Here are made-up things, facts about them, and rows of numbers that follow some of those facts. Name the thing behind each unnamed row.

Some facts about the things:
modil	θ	skimogren; vigri	θ	muples; vigri	θ	klustem; vigri	θ	roplos; kidram	θ	muples; simim	θ	grilur; plameflus	θ	klisa; plabrotrer	θ	plastas
plabrotrer	θ	muples; plabrotrer	θ	vigri; bemeso	θ	grumor; mezen	θ	roplos; zekades	θ	vivuk; rubruk	θ	stuva; rubruk	θ	letros; vivuk	θ	guki
brepa	θ	flegun; fabun	θ	simim; dretem	θ	biziplel; distak	θ	rubruk; pedrak	θ	deskon; plepos	θ	gustape; plepos	θ	vofor; flegun	θ	muples
flegun	θ	klekemas; gustape	θ	stibor; gustape	θ	flidun; gustape	θ	kele; nuzim	θ	broklun; stuva	θ	gobril; flanu	θ	flole; zorur	θ	pluplirek
fudriple	θ	kepim; besti	θ	losku; drokor	θ	vofor; drokor	θ	flidun; plibru	θ	klekemas; porem	θ	seve; dobral	θ	klustem; dobral	θ	roplos
flidun	θ	roplos; rifli	θ	guki; rifli	θ	dunen; geflon	θ	plibru; gobril	θ	simim; gobril	θ	dobral; gobril	θ	mezen; gobril	θ	roplos
refel	θ	ponel; stibor	θ	simim; drutrir	θ	flidun; mudesku	θ	rone; bovi	θ	nubik; bovi	θ	grumor; bovi	θ	bofles; roplos	θ	klustem
pobu	θ	skimogren; pobu	θ	flogu; pobu	θ	vivuk; pobu	θ	broklun; trutu	θ	gofli; trutu	θ	bofles; klisa	θ	rubruk; vofor	θ	gofli
vofor	θ	plibru; flole	θ	klekemas; gakle	θ	dobral; gakle	θ	stuzum; gakle	θ	losku; tifovik	θ	stibor; tifovik	θ	rone; broklun	θ	filak
pluplirek	θ	rone; befi	θ	refel; befi	θ	zorur; befi	θ	kepim; befi	θ	trugre; gitame	θ	kele; flakuni	θ	skimogren; flakuni	θ	greduk
kele	θ	grilur; kliflam	θ	mudesku; kliflam	θ	greduk; plaskel	θ	flidun; kadifin	θ	flole; kadifin	θ	gobril; biziplel	θ	zorur; biziplel	θ	klustem
biziplel	θ	flidun; nokal	θ	greduk; midripluk	Λ	738; fisofik	Λ	104; begrenom	Λ	104; stuzum	Λ	738; modil	Λ	104; plubros	Λ	104
vigri	Λ	526; kidram	Λ	104; geges	Λ	738; kefun	Λ	738; flidem	Λ	104; kostur	Λ	104; letros	Λ	104; simim	Λ	738
grana	Λ	738; plameflus	Λ	104; klustem	Λ	738; plabrotrer	Λ	738; betrustir	Λ	526; petol	Λ	104; bemeso	Λ	738; trebrostis	Λ	104
mezen	Λ	738; feki	Λ	526; flogu	Λ	738; tele	Λ	738; kodu	Λ	738; zekades	Λ	738; vakoste	Λ	104; turek	Λ	104
bruzes	Λ	104; bofles	Λ	104; rubruk	Λ	738; grako	Λ	104; vivuk	Λ	526; kirotrin	Λ	738; brepa	Λ	738; skerilus	Λ	738
zakas	Λ	104; kaso	Λ	738; drogre	Λ	526; gofli	Λ	104; fabun	Λ	738; dretem	Λ	526; rerek	Λ	738; dranul	Λ	526
losku	Λ	738; greduk	Λ	104; skimogren	Λ	738; selo	Λ	104; distak	Λ	104; tatru	Λ	526; breze	Λ	526; dritrar	Λ	738
seve	Λ	104; filak	Λ	104; pedrak	Λ	104; deskon	Λ	738; solol	Λ	738; plepos	Λ	104; flegun	Λ	738; gali	Λ	104
skago	Λ	526; gustape	Λ	526; trodar	Λ	738; klesiplis	Λ	738; drogul	Λ	738; plastas	Λ	526; tige	Λ	526; nuzim	Λ	526
stuva	Λ	104; flanu	Λ	104; zusim	Λ	738; momibre	Λ	104; zorur	Λ	738; rone	Λ	104; ponel	Λ	104; numik	Λ	526
drobam	Λ	738; fudriple	Λ	526; besti	Λ	738; kliner	Λ	104; drokor	Λ	738; flidol	Λ	738; plibru	Λ	104; porem	Λ	738
dobral	Λ	104; drafa	Λ	738; tegram	Λ	738; kigok	Λ	738; flidun	Λ	738; zafeba	Λ	526; skotik	Λ	738; luklum	Λ	526
dipler	Λ	738; boskom	Λ	738; gukas	Λ	738; rifli	Λ	526; grevar	Λ	104; geflon	Λ	738; gobril	Λ	104; skulebor	Λ	526
trigen	Λ	526; drepevil	Λ	104; refel	Λ	738; kepim	Λ	526; nofastok	Λ	526; grusti	Λ	738; stibor	Λ	738; dunen	Λ	738
grilur	Λ	526; drutrir	Λ	526; rubran	Λ	738; pedin	Λ	104; klekemas	Λ	738; fogrik	Λ	738; guki	Λ	738; grostatri	Λ	738
zizu	Λ	738; mudesku	Λ	738; nesok	Λ	526; bovi	Λ	738; roplos	Λ	526; pobu	Λ	738; trogi	Λ	738; fabris	Λ	738
fegrudom	Λ	526; trutu	Λ	526; stepligru	Λ	738; kofu	Λ	738; klisa	Λ	738; trugre	Λ	104; vofor	Λ	738; grumor	Λ	738
flole	Λ	526; skibok	Λ	738; gakle	Λ	526; tifovik	Λ	738; broklun	Λ	738; mapor	Λ	104; pluplirek	Λ	104; nubik	Λ	526
befi	Λ	104; gabul	Λ	738; supim	Λ	738; muples	Λ	738; gitame	Λ	738; flakuni	Λ	526; mokluk	Λ	738; kele	Λ	738
kliflam	Λ	738; plaskel	Λ	526; kadifin	Λ	104; biziplel	Λ	104; brinerak	Λ	104; nokal	Λ	104; skubron	Λ	738; bemeso	Ψ	midripluk
bemeso	Ψ	kirotrin; bemeso	Ψ	stuva; bemeso	Ψ	tele; bemeso	Ψ	stuzum; bemeso	Ψ	ponel; bemeso	Ψ	mokluk; bemeso	Ψ	boskom; bemeso	Ψ	losku
bemeso	Ψ	drogul; feki	Ψ	breze; feki	Ψ	skerilus; feki	Ψ	zakas; feki	Ψ	dunen; kodu	Ψ	grana; kodu	Ψ	stepligru; kodu	Ψ	kefun
kodu	Ψ	stibor; kodu	Ψ	numik; kodu	Ψ	gabul; kodu	Ψ	dipler; rubruk	Ψ	besti; rubruk	Ψ	dritrar; rubruk	Ψ	trebrostis; rubruk	Ψ	tatru
rubruk	Ψ	dipler; rubruk	Ψ	dunen; drogre	Ψ	midripluk; drogre	Ψ	kirotrin; drogre	Ψ	breze; drogre	Ψ	dretem; rerek	Ψ	drobam; rerek	Ψ	breze
rerek	Ψ	skago; dranul	Ψ	simim; dranul	Ψ	vofor; dranul	Ψ	flanu; dranul	Ψ	momibre; dranul	Ψ	flidun; dranul	Ψ	plabrotrer; dranul	Ψ	boskom
dranul	Ψ	dunen; greduk	Ψ	midripluk; greduk	Ψ	grako; greduk	Ψ	trutu; greduk	Ψ	plibru; greduk	Ψ	luklum; gali	Ψ	gukas; gali	Ψ	dipler
klesiplis	Ψ	gustape; klesiplis	Ψ	tele; klesiplis	Ψ	bovi; klesiplis	Ψ	nuzim; klesiplis	Ψ	gitame; klesiplis	Ψ	skibok; zorur	Ψ	fudriple; zorur	Ψ	besti
zorur	Ψ	midripluk; zorur	Ψ	fegrudom; zorur	Ψ	fisofik; zorur	Ψ	bruzes; zorur	Ψ	drutrir; zorur	Ψ	trodar; zorur	Ψ	kliner; tegram	Ψ	grako
tegram	Ψ	zekades; tegram	Ψ	plibru; tegram	Ψ	numik; tegram	Ψ	tige; tegram	Ψ	solol; kigok	Ψ	kirotrin; kigok	Ψ	plubros; kigok	Ψ	fisofik
kigok	Ψ	flegun; kigok	Ψ	mezen; kigok	Ψ	boskom; kigok	Ψ	selo; zafeba	Ψ	gitame; zafeba	Ψ	befi; zafeba	Ψ	porem; zafeba	Ψ	kele
zafeba	Ψ	grumor; zafeba	Ψ	flakuni; grevar	Ψ	drobam; grevar	Ψ	grako; grevar	Ψ	fisofik; grevar	Ψ	momibre; grevar	Ψ	zizu; grevar	Ψ	flidem
grevar	Ψ	flidun; grevar	Ψ	bruzes; grevar	Ψ	gabul; grevar	Ψ	trodar; grevar	Ψ	kliner; gobril	Ψ	drobam; gobril	Ψ	plastas; gobril	Ψ	skubron
gobril	Ψ	guki; gobril	Ψ	trigen; gobril	Ψ	klekemas; skulebor	Ψ	zusim; skulebor	Ψ	vakoste; skulebor	Ψ	midripluk; skulebor	Ψ	filak; skulebor	Ψ	bofles
refel	Ψ	kadifin; refel	Ψ	muples; refel	Ψ	flanu; refel	Ψ	roplos; refel	Ψ	skibok; refel	Ψ	drepevil; refel	Ψ	dunen; nofastok	Ψ	grana
nofastok	Ψ	plastas; nofastok	Ψ	petol; nofastok	Ψ	klustem; nofastok	Ψ	tele; nofastok	Ψ	drafa; nofastok	Ψ	modil; nofastok	Ψ	flidem; nofastok	Ψ	skerilus
nofastok	Ψ	geges; nofastok	Ψ	vigri; nofastok	Ψ	dunen; grusti	Ψ	vofor; grusti	Ψ	muples; grusti	Ψ	distak; grusti	Ψ	gabul; grusti	Ψ	rifli
pedin	Ψ	kaso; pedin	Ψ	momibre; pedin	Ψ	flole; pedin	Ψ	grostatri; pedin	Ψ	fabris; fogrik	Ψ	vakoste; fogrik	Ψ	turek; fogrik	Ψ	nokal
fogrik	Ψ	gitame; fogrik	Ψ	gabul; trogi	Ψ	supim; trogi	Ψ	breze; trogi	Ψ	bovi; trogi	Ψ	pedrak; trogi	Ψ	numik; trogi	Ψ	geges
trogi	Ψ	losku; klisa	Ψ	flogu; klisa	Ψ	momibre; klisa	Ψ	plepos; klisa	Ψ	skerilus; klisa	Ψ	gukas; klisa	Ψ	skotik; gakle	Ψ	skimogren
gakle	Ψ	fegrudom; gakle	Ψ	fisofik; gakle	Ψ	plastas; gakle	Ψ	trigen; gakle	Ψ	begrenom; gakle	Ψ	kofu; gakle	Ψ	tige; gakle	Ψ	rubran
gakle	Ψ	drogul; tifovik	Ψ	flidol; tifovik	Ψ	kirotrin; tifovik	Ψ	kidram; tifovik	Ψ	guki; tifovik	Ψ	bovi; broklun	Ψ	kirotrin; broklun	Ψ	grilur
broklun	Ψ	flogu; broklun	Ψ	trigen; broklun	Ψ	kofu; broklun	Ψ	tige; broklun	Ψ	zakas; broklun	Ψ	skibok; broklun	Ψ	fabun; broklun	Ψ	losku
broklun	Ψ	rone; broklun	Ψ	betrustir; broklun	Ψ	solol; nubik	Ψ	nesok; nubik	Ψ	fisofik; nubik	Ψ	flegun; nubik	Ψ	momibre; nubik	Ψ	begrenom
nubik	Ψ	pluplirek; nubik	Ψ	flidem; nubik	Ψ	mezen; nubik	Ψ	bruzes; nubik	Ψ	trugre; nubik	Ψ	gabul; nubik	Ψ	betrustir; nubik	Ψ	trodar
plaskel	Ψ	gustape; plaskel	Ψ	midripluk; plaskel	Ψ	mapor; plaskel	Ψ	bovi; plaskel	Ψ	mokluk; plaskel	Ψ	kostur; plaskel	Ψ	fabris; plaskel	Ψ	dipler
plaskel	Ψ	drogul; brinerak	Ψ	fudriple; brinerak	Ψ	besti; brinerak	Ψ	kaso; brinerak	Ψ	plubros; brinerak	Ψ	flole; brinerak	Ψ	mezen; brinerak	Ψ	rifli

Named rows:
kostur: [  9   6 -34 -11 -17 -11  15  14   9  -3 -23  -2   2   2 -13  30  13  -3
 -44 -13 -28  -9  27  -7 -11  -5  41 -29   7  -9 -16   5  21  26  36  -7]
porem: [  8  16 -15  -5  -7  -5   7   6  22   0 -12   3   7  -2   2  24  16  -4
 -48 -13  -6  -3  40 -10   0 -13  28  -7   5 -23  -5   5  18  31  36  -1]
plabrotrer: [  7  56 -23 -20  -1  -7  12   0  15   7 -14   6  28  10  -7  30  15 -17
 -38  -9 -10  -4  35  -7  -3   4  20  -6  16 -42  23 -19  16  43  19  -4]
flidun: [  0  40 -19  -5 -25 -13  56  13  -8   6   3  -8   3 -15 -24  23  17 -17
   2 -13 -16   6   3  10   6  45  41 -21  -4 -50   5 -13  41  33  40  10]
klekemas: [ -8  19 -34 -20  12 -19  49  19  -3  11   1  -4   6 -14 -25 -14  10 -12
 -12  -8  -8  -4   7  -1  -5  50  42 -30  -4 -41   6  -6  33  23  33  -5]
fudriple: [ 21  34 -27  -6 -45  -4  27  -3  17  -8 -17  -3  -3  15  -1  66  18   6
 -37 -22 -16  -5  35   0  13   3  39  -2  -8 -12 -17  14  22  21  44  12]
plameflus: [  6  28 -44 -30  -9 -10  -2   9  13  -4 -25   3  17  13  -4  38  12  -7
 -42 -13 -35 -12  47 -10 -13 -10  38 -21  23 -20  -4  -5  11  38  35 -12]
letros: [  1  19 -48 -34  -6 -21  15  24   4  -2 -18   0   8   4 -11  20  20  -3
 -14 -11 -39 -16  38  -6 -12  14  53 -30  25 -17  -8  -4  18  31  43 -10]
roplos: [  2  50 -42 -30 -18 -28  63  18  -1   4 -11  -6  13  10 -21  28  23   0
  15 -10 -17 -11  20   6 -12  68  52 -32   9 -30   5  -8  26  31  33  -7]
dunen: [ 18  -3 -15 -12 -19 -26  34  16  14   2 -17   6 -20  12 -24 -11  38   9
 -26  -4  -4  16  27   6 -14 -12  30 -17   5  -7  -1 -19  22  39  47   3]
numik: [  8   9 -32 -12 -19 -15  24   2  23  -4 -17  -8   5   8  -3  26  10   8
 -38 -13  -4  -7  42  -4 -14  20  44 -20  -4 -10 -11  22  12  30  40  -7]
pedin: [-10  11 -47  -8 -22  24  11  -9  15 -16 -28   0 -15  13 -16  19  26 -15
 -38  -1 -39  18  29   6 -12   5  47 -14  25  15 -26  -3  28   8   8  14]
gustape: [ 13  50 -14   2 -34  -8  43  -8  15   5 -22 -12  22  12 -22  60   7 -10
 -39 -13   1   3   7   3  -8  41  28 -27 -12 -33   5   0  30  33   9  -5]
kliflam: [ 28  28  10   4 -62 -12  11  -4  32   2  -9   5   2   1 -14  46  11  -7
 -48  -2  -5  13  25  -1  -6 -16  26  -7   1 -30   2 -15  14  42  43   5]
luklum: [ 15  14 -34 -16 -18 -16  26   2  22  -3 -17  -3  -1  10  -5  30  12   9
 -39 -16  -4  -9  34  -8  -6  21  45 -20  -7  -7  -7  16  12  19  36  -5]
plepos: [  6  33 -23   2 -13   5  26 -13   1   2 -30 -12  25   5 -32  51  -2 -23
 -58 -11 -20  11  -1   9  -6   9  15 -27 -12 -36   9  -8  39  44  10  -9]
muples: [-11  28 -33 -23   1 -26  47  30  -6  10  -1  -1  -2 -12 -18 -11  27  -8
   7 -11 -16  -5  20   0  -8  51  52 -30  16 -33   6 -10  33  31  40  -1]

Rows to name:
No name comes twice in this set of rows, the named rows included.
[ -6 -13 -34   2   4  -6  40  12  -9  -1 -18 -14  -5 -14 -31   6   5  -8
 -52 -19 -20   0  -5   0  -1  27  39 -44 -20 -15 -18  19  46  13  25 -11] -> bofles
[ -5  11 -17  -6 -19  -5   5   6  17  -2  -5   0  -3 -11   2  10  15  -5
 -39 -16 -12   4  41  -6   4  15  52 -13   7 -22  -2  17  24  47  39   2] -> gabul
[-17   6 -57 -17 -28  32  -6 -21  24 -18 -16  -5 -10   2 -11  12   2 -17
 -34   4 -45  26  35  10 -11  24  60  -6  15  -1 -20  11  21  24  26  14] -> grevar
[ 18  15 -29 -12 -11  -6  26   9  21   5  -3   4  -3  -5  -9  15  12  -4
 -37  -4  -9 -12  20 -14   0  -9  24 -11   2 -26 -15  -8  14  -5  44   2] -> kirotrin
[ -2  56 -56 -25 -28  24   3 -32  42  -7 -22  -6  24  21   1  39  -1 -19
 -19  13 -23   9  53   6 -27  43  43   0  22 -23   0  -3  -5  20  13   8] -> gakle
[  1  46 -38 -26  -2  -8   8   1   7   3 -30  -2  35  16 -20  41   8 -19
 -38  -8 -30  -7  26   0 -18  10  27 -27  19 -34  14 -19  19  47  16 -15] -> kadifin
[  1   5 -42 -22 -16  -2  10   4   5  -8 -22   1  -6   8 -18  24  19  -1
 -44 -18 -35   4  25   3   3  -4  42 -17   4  -4  -7   4  32  36  39   0] -> momibre
[-18  14 -16  14 -20  17  10  -2  25 -10 -19  -6  -4  -8   6   5  28 -17
 -28   1  -8  20  53   0 -24  19  53 -11  30  -7 -24   9  19  27  13  11] -> kodu
[ -5  18 -43 -10 -22  28  17 -11  26 -10  -3   7 -16   0  -5   7  16 -16
 -34   8 -23  15  26  -1  -4  13  39   5  19  -7 -20 -11  17 -14  20  25] -> kigok
[-18  14 -19  10 -21  20   3  -9  27 -10 -13  -7  -5 -13   6   4  18 -18
 -29   4  -9  17  50  -3 -23  27  57 -11  27  -9 -23  11  16  27  18  12] -> fogrik

The same things again, as new rows of numbers:
Some things and their rows:
trodar: [-36 -14   9 -13  -4 -15   9  14   2   7  -5  -2 -27 -19  21  -4  15   2
  12 -13 -21  -1  30  19  15 -34 -12   7  17  -5 -22 -33 -11  22]
tele: [-37 -11  12  -1 -16  -7   6  12  -1   7 -20 -11 -26  -8  22 -11  36   4
  -1  -5  -8   8  21  21   8 -27 -24  -2   5   4 -19 -34 -12  17]
dranul: [-18  -2  15  -6  14  -8  18  -7  18   1  -8   6 -12 -16 -10 -17  17   5
  22  24 -19   9  29   8  14 -35 -12 -25   0  -2 -28 -18  16  -2]
grumor: [-23 -16  20   0 -24 -21  11   3 -10   4  -7   6 -42 -26  -4 -25  19  24
  15 -14   9  28  47   9  21 -31 -42  17  27  13 -21 -40   3  18]
plibru: [-42 -10   7 -15 -32 -11  10   1   6   5   1   4 -27 -31 -18 -16  27   5
  13 -50   4  19   5  29  29 -25  -8  -2   7   9 -11 -51  -8 -32]
skotik: [-35 -12  16  -2   0  -8   7  13   5   4 -19  -8 -26 -14  16 -10  29   1
  17   0 -14   4  21  12   6 -31 -11  -2  12  -2 -21 -31  -2  13]
betrustir: [-40 -14  13 -15 -14 -15   8   2  10   1  -7  10 -12 -17   3 -11  21 -11
   5   0 -18  -1  29  12  25 -27 -29  -6  18  20 -16 -31 -12   4]
nesok: [-38 -14  12 -14  -3 -15  12   1  10   1  -3   9 -17 -21  -1 -11  12  -6
   8   3 -22  -2  34  15  26 -33 -30  -6  14  13 -20 -30  -6   9]
kefun: [-36 -10  15  -3  -5 -10   7  10   5   6 -16 -11 -25 -11  16 -14  31   7
   7  -2 -12   6  24  20   7 -30 -23   0   7  -3 -24 -31  -3  17]
muples: [-34 -25  25  -3  -3 -20  14   9  22   6 -16   3 -40 -17 -11 -13  40   6
   4 -54  -8  15  13  35  40 -28  12 -12  -3  -4 -37 -65  13  16]
vakoste: [-38  -7  19 -15 -26  -8   4   2   4  -6   0  -5 -25 -16  18 -23  14   7
  -7  -8  -6   9  26  21  23 -34 -37  13  -5  -8 -21 -29  -7   1]
boskom: [-38 -14   7  -9  -9  -9   8  12   6   9  -9  -9 -25 -13  23  -5  25   7
   8  -6 -15   7  19  16  10 -33 -14  -1   4 -10 -24 -33 -11  23]
nofastok: [-20  -2  16   0   7  -7  16 -11  18   1 -19   1  -4 -11 -16 -18  28   1
  28  29 -15   5  25  11  13 -31 -14 -29  -1  24 -24 -20  15 -14]
drogul: [-36 -12   3 -11 -15 -13   6   9  -4   9  -6 -13 -25  -7  22  -6  27   5
   3   0 -10   8  20  18  13 -27 -15   0   6   4 -19 -36 -14  15]
zakas: [-36 -11  21 -13 -20  -2   4  10   7  -4 -18  -3 -12 -17   8 -12  38  -7
   9  -7 -12   5   8   3  17 -27 -30   5   3  14 -12 -33 -12  -7]
rifli: [-55 -11   8 -11  -8   5   9   1  20   2 -11   3 -15 -21  -4 -18   1   6
   2 -14 -24  -7  53  37  19 -26 -10  -6 -15 -47 -27  -5 -18  14]
skulebor: [-17   0   7 -10  -8 -21  11 -12   9   3   8  -2 -14 -10  -1 -23   4  15
   9  23  -9  12  39  25  19 -33 -25 -16  -7   6 -29 -20   7 -14]

Which thing is each row?
No name comes twice in this set of rows, the named rows included.
[-15  -1  10   4  15 -16  11 -12 -24   5  19  13  -6   3  17 -24  49  72
  20   2 -14  -5   7  15  -5 -26  24 -12   2 -32  -7 -15   1 -14] -> tifovik
[ -8   0  10   2   0 -16   7   0   0   9 -12 -14 -13  -5   0 -10  35  13
  28  23  -6   8  15  18   4 -28   1  -7  -3   7 -22 -27  11 -18] -> trogi
[-21 -20  27 -19   1 -15   7   1   2 -10  12   8 -12 -17  16 -16  38  18
  11 -15 -18   5  19  -7  32 -41 -19   5   2 -10 -17 -36  -4  18] -> trugre
[-13  -5  18  -3  16 -13  12   4   8   3  -6  -3 -24 -17   3 -13  13  13
  24  12 -18   6  25  20  11 -40  -6  -5  -1 -26 -32 -24  16   4] -> grusti
[-11   7  -7   1  -2  -8  19  -4 -10  15   1  -5 -21 -19  -3 -16  21  33
  35  13   1  23  18  11 -14 -32  -8 -13  18  -4 -15 -21   6 -22] -> bemeso
[-54  -8  10  -6 -13 -11  18 -16  -3  -1  11  25 -17   3  23 -33  46  51
 -18 -28 -15   3   6  27  14 -25 -14 -30   6  -9 -12 -31  -8  -6] -> gustape
[-46 -12  10   0  -6  -1  18   8  -1  11 -11  13 -41 -35 -10 -16  25  22
  20 -50  -8  19  19  25  12 -31 -10 -10  29 -16 -21 -41  -1  10] -> vofor
[-40  -1  25 -12 -10 -10   2  -5   4  -8   5   2 -17  -9  17 -22  24  17
   1 -12 -17  -4   0  32  17 -35 -11  -2  -3 -15 -14 -32   7 -22] -> plameflus
[-48 -17  15 -12   8 -22  10  -2   9   7  10  12 -29 -11  24  -4  32  20
   4 -46 -26  -9   2  37  30 -32  23 -11   4 -31 -25 -53   2   3] -> mezen
[-17 -13  18 -17 -19  -9   9  -1   3  -4   3 -12 -15  -5  18 -14  38   8
   4   2  -4  21  12   2  24 -35 -22   0  -8   5 -21 -39  -9   7] -> ponel
[-26   0  24  -1  -7 -24   6 -14   9  -4  -6   0 -20  -9  -7 -31   6  19
   7  27  -6   5  44  29  22 -30 -35  -8  -2  15 -24 -19  17 -21] -> zafeba
[-47 -10   9  -5 -22  -2   3  -4  14   3 -17  -2 -11 -10  -5 -23  20  15
   0  -6 -10  -1  52  35  12 -19 -22  -4 -20 -12 -21  -9 -16   1] -> nuzim
[-57  -5  17  -8 -15   9  10   5  12   3 -10  13 -30 -32  -8 -22  25   6
  10 -53 -11  13   2  28  15 -33 -17 -13   8 -17 -17 -36   0 -13] -> flanu
[-41  -4  10   2   1   1  -6   4   2   8 -12  -6 -15 -20  -7 -20  15  33
  21 -16 -15 -18  51  45   1 -17  12  18 -26 -57 -15   7 -15   6] -> pobu

Now the same things, written a new way:
Named rows:
gofli: [-5  0  2  4  8  9 -2  6 -5 -4 -7  1  0 -3  2]
bovi: [  7  -5  -1   4 -10 -19  -6  -2   9  -2   8  -9  -4   3 -12]
fabris: [ 0 -1  0  3  4  5 -6 -4  8  5 -4 -2 14 -6 -8]
trogi: [ -1   2  -6  -9  -8  33 -12   6  -3  -8 -11  12   7   1   4]
fegrudom: [-7  1 -7  7  5  8  5 -5  1  9  5 -5  8 -1  5]
dunen: [-6 -3  8 -1  8  7 -2 -2 20  6 -4 -1 -5 -1 -6]
filak: [-3 -4 -2  7  7  4 -3  4 -8 -1 -7 -7 10 -6 -3]
grostatri: [ 0  1  2  0  9  5 -2 -5  3  7 -5  2 12 -4 -3]
zafeba: [-11  -6   2  -7   1   6   4   7 -20 -15 -19  10  15  -2  11]
feki: [ -8   3  -9 -11   0  26   1   4   2 -10  -5  11   1  -1  10]
skotik: [-5 -1  8 -1  4 14 -2  0  9  5 -4  3  0  1  1]
gali: [ -1   2  -7  -7   8  19  -3   6  -3  -6 -14   8  -2  -4  -1]
grevar: [  2  11  -8  -8   7  27   5   3 -17  -3 -12  14   4  -1  12]
kirotrin: [-4 -3  0  9 -2 12 -6 -1  9 10  6 -8  7 -1 -3]
plabrotrer: [  5   5   7  -8  -1 -28  -5  -8   4   0   5   2 -13   1  -1]
biziplel: [ 11  -4  -3   3  -4 -33   7  17  -8   1  30  17 -14  -1  -5]
bofles: [-3 -3 -3  8  5  3 -3  4 -8  0 -4 -6 10 -5 -2]

Rows to name:
No name comes twice in this set of rows, the named rows included.
[  4  -4 -11   1  -9 -21   5   1   1  -4  16  -4  -1   2  -4] -> dretem
[  7   2   7  -3 -13 -34   5 -12  -2  19  16   2 -17 -14   0] -> mezen
[-3 -5  4  6  2  1 -6  1 -4  3 -8 -2 18 -5 -3] -> zusim
[-2  3  6  7  7  5  2 -7  4 15  1 -2  8  0  3] -> trodar
[ 11   6  -1 -10 -27   6  11  -3 -19  -6 -13   2 -29  -9  16] -> gobril
[-8 -1  5  3  0 17 -4  1 11  7  3 -1 -2  3  0] -> flogu
[-6  2  3  6 12 11  4 -2  5 11  2 -6 -8 -1  2] -> flidem
[ -8  -1  -1 -14 -13 -38  -4  -4   3   6  22   3 -30 -10  10] -> vigri
[  9   1  -5   0 -12 -12   0  -5  -2  -6  -2 -15 -13  -4  -7] -> stuva
[ 11  -2   5   4 -10 -40  10   4   5  15  35  23 -20  -8  -1] -> flidun
[  5  -4  -2  -6  -6 -23   8   0  -7  -8   5  -3  -2   7  -1] -> vivuk

